Below is a small trained network, with its code and all its weights. Each question gives an input and a target symbol and asks what happens when units are switched off, that is, made to give their printed mean instead of their output.

import numpy as np


def w(rows, s, z=0):
    codes = np.array(rows[::2]) - 128.0
    scale = np.full(codes.shape[1], s)
    scale[-1] = z or s
    return codes * scale


def softmax(a):
    e = np.exp(a - a.max(-1, keepdims=True))
    return e / e.sum(-1, keepdims=True)


def log_softmax(a):
    a = a - a.max(-1, keepdims=True)
    return a - np.log(np.exp(a).sum(-1, keepdims=True))


def net(x, mask):
    ids = ['ΓΛΣΨΩαβεμξπτφ'.index(c) for c in x.split()]
    T = len(ids)
    res = E[ids] + P[:T]
    u = 0
    for l in range(3):
        r = res
        for j in range(2):
            rows = slice(4 * j, 4 * j + 4)
            q, k, v = (r @ M[l][rows].T for M in (Q, K, V))
            z = softmax(np.where(np.tri(T) > 0, q @ k.T / 4**0.5, -1e9)) @ v
            o = O[l][rows]
            res = res + np.where(mask[u + j], z, o[:, -1]) @ o[:, :-1]
        u += 2
    return log_softmax(res[-1] @ U[:, :-1].T + U[:, -1])


Q, K, V, O = {}, {}, {}, {}
E = w([
[109,157,210],'Γ',
[181,169,149],'Λ',
[105,144,89],'Σ',
[248,207,190],'Ψ',
[53,95,64],'Ω',
[158,206,152],'α',
[129,71,12],'β',
[173,79,77],'ε',
[152,132,201],'μ',
[116,28,37],'ξ',
[206,178,144],'π',
[67,210,152],'τ',
[253,14,84],'φ',
],0.015)
P = w([
[2,47,238],'0',
[76,103,85],'1',
[67,94,114],'2',
[87,147,138],'3',
[86,135,130],'4',
[102,140,91],'5',
[153,168,87],'6',
[158,166,113],'7',
[119,136,115],'8',
],0.0053)
Q[0] = w([
[125,212,134],'0.h1',
[165,206,156],'0.h1',
[62,76,150],'0.h1',
[55,128,160],'0.h1',
[104,138,148],'0.h2',
[156,2,132],'0.h2',
[73,170,46],'0.h2',
[153,19,112],'0.h2',
],0.0096)
K[0] = w([
[88,146,131],'0.h1',
[25,148,119],'0.h1',
[215,79,73],'0.h1',
[96,253,153],'0.h1',
[171,66,51],'0.h2',
[107,89,128],'0.h2',
[103,136,192],'0.h2',
[80,135,171],'0.h2',
],0.011)
V[0] = w([
[65,185,137],'0.h1',
[247,209,143],'0.h1',
[208,195,121],'0.h1',
[36,134,41],'0.h1',
[171,15,159],'0.h2',
[150,135,167],'0.h2',
[115,230,200],'0.h2',
[128,169,14],'0.h2',
],0.011)
O[0] = w([
[37,41,189,62],'0.h1',
[193,119,153,1],'0.h1',
[217,95,162,37],'0.h1',
[86,78,115,185],'0.h1',
[177,254,45,174],'0.h2',
[200,163,188,119],'0.h2',
[85,103,198,75],'0.h2',
[105,17,53,119],'0.h2',
],0.0078,0.0029)
Q[1] = w([
[125,10,149],'1.h1',
[208,188,253],'1.h1',
[83,115,116],'1.h1',
[250,57,35],'1.h1',
[110,23,180],'1.h2',
[17,177,77],'1.h2',
[165,94,22],'1.h2',
[7,250,172],'1.h2',
],0.0058)
K[1] = w([
[175,145,157],'1.h1',
[105,129,147],'1.h1',
[75,104,159],'1.h1',
[141,209,167],'1.h1',
[178,135,103],'1.h2',
[106,148,134],'1.h2',
[130,37,139],'1.h2',
[126,253,184],'1.h2',
],0.012)
V[1] = w([
[94,171,140],'1.h1',
[107,66,50],'1.h1',
[85,77,143],'1.h1',
[71,121,157],'1.h1',
[255,139,58],'1.h2',
[135,4,206],'1.h2',
[127,175,231],'1.h2',
[127,75,84],'1.h2',
],0.0075)
O[1] = w([
[109,74,86,166],'1.h1',
[155,12,227,154],'1.h1',
[254,127,142,93],'1.h1',
[198,59,60,122],'1.h1',
[3,174,114,67],'1.h2',
[124,246,144,1],'1.h2',
[178,170,95,96],'1.h2',
[150,140,198,123],'1.h2',
],0.0057,0.0052)
Q[2] = w([
[235,201,196],'2.h1',
[136,46,116],'2.h1',
[211,18,245],'2.h1',
[217,98,101],'2.h1',
[79,105,209],'2.h2',
[150,120,251],'2.h2',
[154,22,106],'2.h2',
[255,191,76],'2.h2',
],0.0062)
K[2] = w([
[76,168,108],'2.h1',
[28,132,178],'2.h1',
[89,72,141],'2.h1',
[66,154,157],'2.h1',
[184,211,168],'2.h2',
[138,107,199],'2.h2',
[44,1,172],'2.h2',
[153,28,70],'2.h2',
],0.0063)
V[2] = w([
[24,146,90],'2.h1',
[153,168,175],'2.h1',
[96,156,162],'2.h1',
[105,117,142],'2.h1',
[111,165,171],'2.h2',
[122,97,254],'2.h2',
[139,152,141],'2.h2',
[198,110,117],'2.h2',
],0.011)
O[2] = w([
[50,194,77,188],'2.h1',
[66,130,239,51],'2.h1',
[23,192,253,88],'2.h1',
[65,130,121,126],'2.h1',
[108,35,198,45],'2.h2',
[74,63,31,1],'2.h2',
[79,84,191,84],'2.h2',
[241,134,169,129],'2.h2',
],0.0056,0.0068)
U = w([
[51,188,116,1],'Γ',
[186,155,191,31],'Λ',
[152,64,104,25],'Σ',
[82,155,229,22],'Ψ',
[85,59,120,128],'Ω',
[136,25,231,116],'α',
[87,117,85,122],'β',
[113,165,129,216],'ε',
[136,122,179,177],'μ',
[78,141,94,186],'ξ',
[105,142,153,222],'π',
[94,9,204,207],'τ',
[155,253,76,84],'φ',
],0.0051,0.0083)

Each question gives the input, a string of symbols that net reads in full, and the target symbol t.
The units are the heads (4 rows each of Q, K, V and O). Each row of codes is followed by its name. A weight is (code - 128) times the scale printed after its matrix; where a second scale follows, it is the last column's (O and U).
mask holds one flag per head, layer by layer. A switched-off head (its flag False) gives its mean, the last column of its rows in O, instead of its output. The means were averaged over made-up inputs and are rounded, as every weight is.
A unit's drop is (log p(t) with every unit on - log p(t) with that unit switched off) / (log p(t) with every unit on - log p(t) with every unit switched off).
The circuit of an input: a set's keep is (log p(t) with only the set's units on - log p(t) with every unit switched off) / (log p(t) with every unit on - log p(t) with every unit switched off). Starting from all 6 units, units are removed one at a time, each time the one whose removal leaves the highest keep (on an exact tie, the one counted first), for as long as the keep stays at least 0.8.
units of the circuit, in order: the units of the circuit, biggest drop first
most important unit: the unit with the biggest drop
heads that matter: for each layer, one digit per head in row order, 1 if its drop is at least 0.15 and else 0, layers parted by /
drop of u: that unit's drop, to one decimal
input α φ Ω, target φ: units of the circuit, in order => 0.h1; 1.h2
input ξ φ π ε, target φ: heads that matter => 11 / 00 / 11
input π Λ φ Γ, target φ: units of the circuit, in order => 0.h2
input Λ Ω ε π φ ξ Γ, target φ: units of the circuit, in order => 0.h2; 2.h2
input τ Λ ξ Λ Λ Λ π μ τ, target τ: units of the circuit, in order => 0.h1; 0.h2; 2.h2
input Γ β Λ φ Λ Γ φ φ, target Λ: units of the circuit, in order => 1.h2; 0.h1; 2.h2; 0.h2
input ξ α Λ ε φ, target φ: units of the circuit, in order => 0.h1; 0.h2
input μ Σ Ψ α β, target φ: units of the circuit, in order => 1.h1; 0.h2; 0.h1
input Ω Σ τ Γ ξ, target Σ: heads that matter => 10 / 11 / 11
input τ τ Λ Σ ε π Σ ε Λ, target α: heads that matter => 11 / 11 / 10
input φ Σ Σ, target Γ: heads that matter => 11 / 11 / 11
input Γ ξ Γ Λ μ, target Λ: heads that matter => 11 / 01 / 11
input μ α ξ, target φ: heads that matter => 01 / 11 / 01
input Ω α α, target Σ: most important unit => 1.h1
input Ω φ Λ, target Σ: heads that matter => 10 / 11 / 10
input Ω Σ τ, target τ: heads that matter => 11 / 11 / 00
input Ω τ Λ α Σ Λ Σ φ, target φ: heads that matter => 10 / 00 / 01
input Ψ ξ Λ τ τ α β, target Ψ: heads that matter => 11 / 10 / 11
input Ω β Λ Ω, target Σ: drop of 0.h1 => 0.7
input Ψ Λ τ π α, target Ψ: drop of 0.h2 => 0.2
input ε α φ Γ Λ φ μ, target φ: units of the circuit, in order => 0.h2
input Γ μ Λ Λ, target Λ: drop of 2.h1 => 0.4
input Ψ β α Ω Ψ, target Ψ: drop of 2.h1 => 0.8
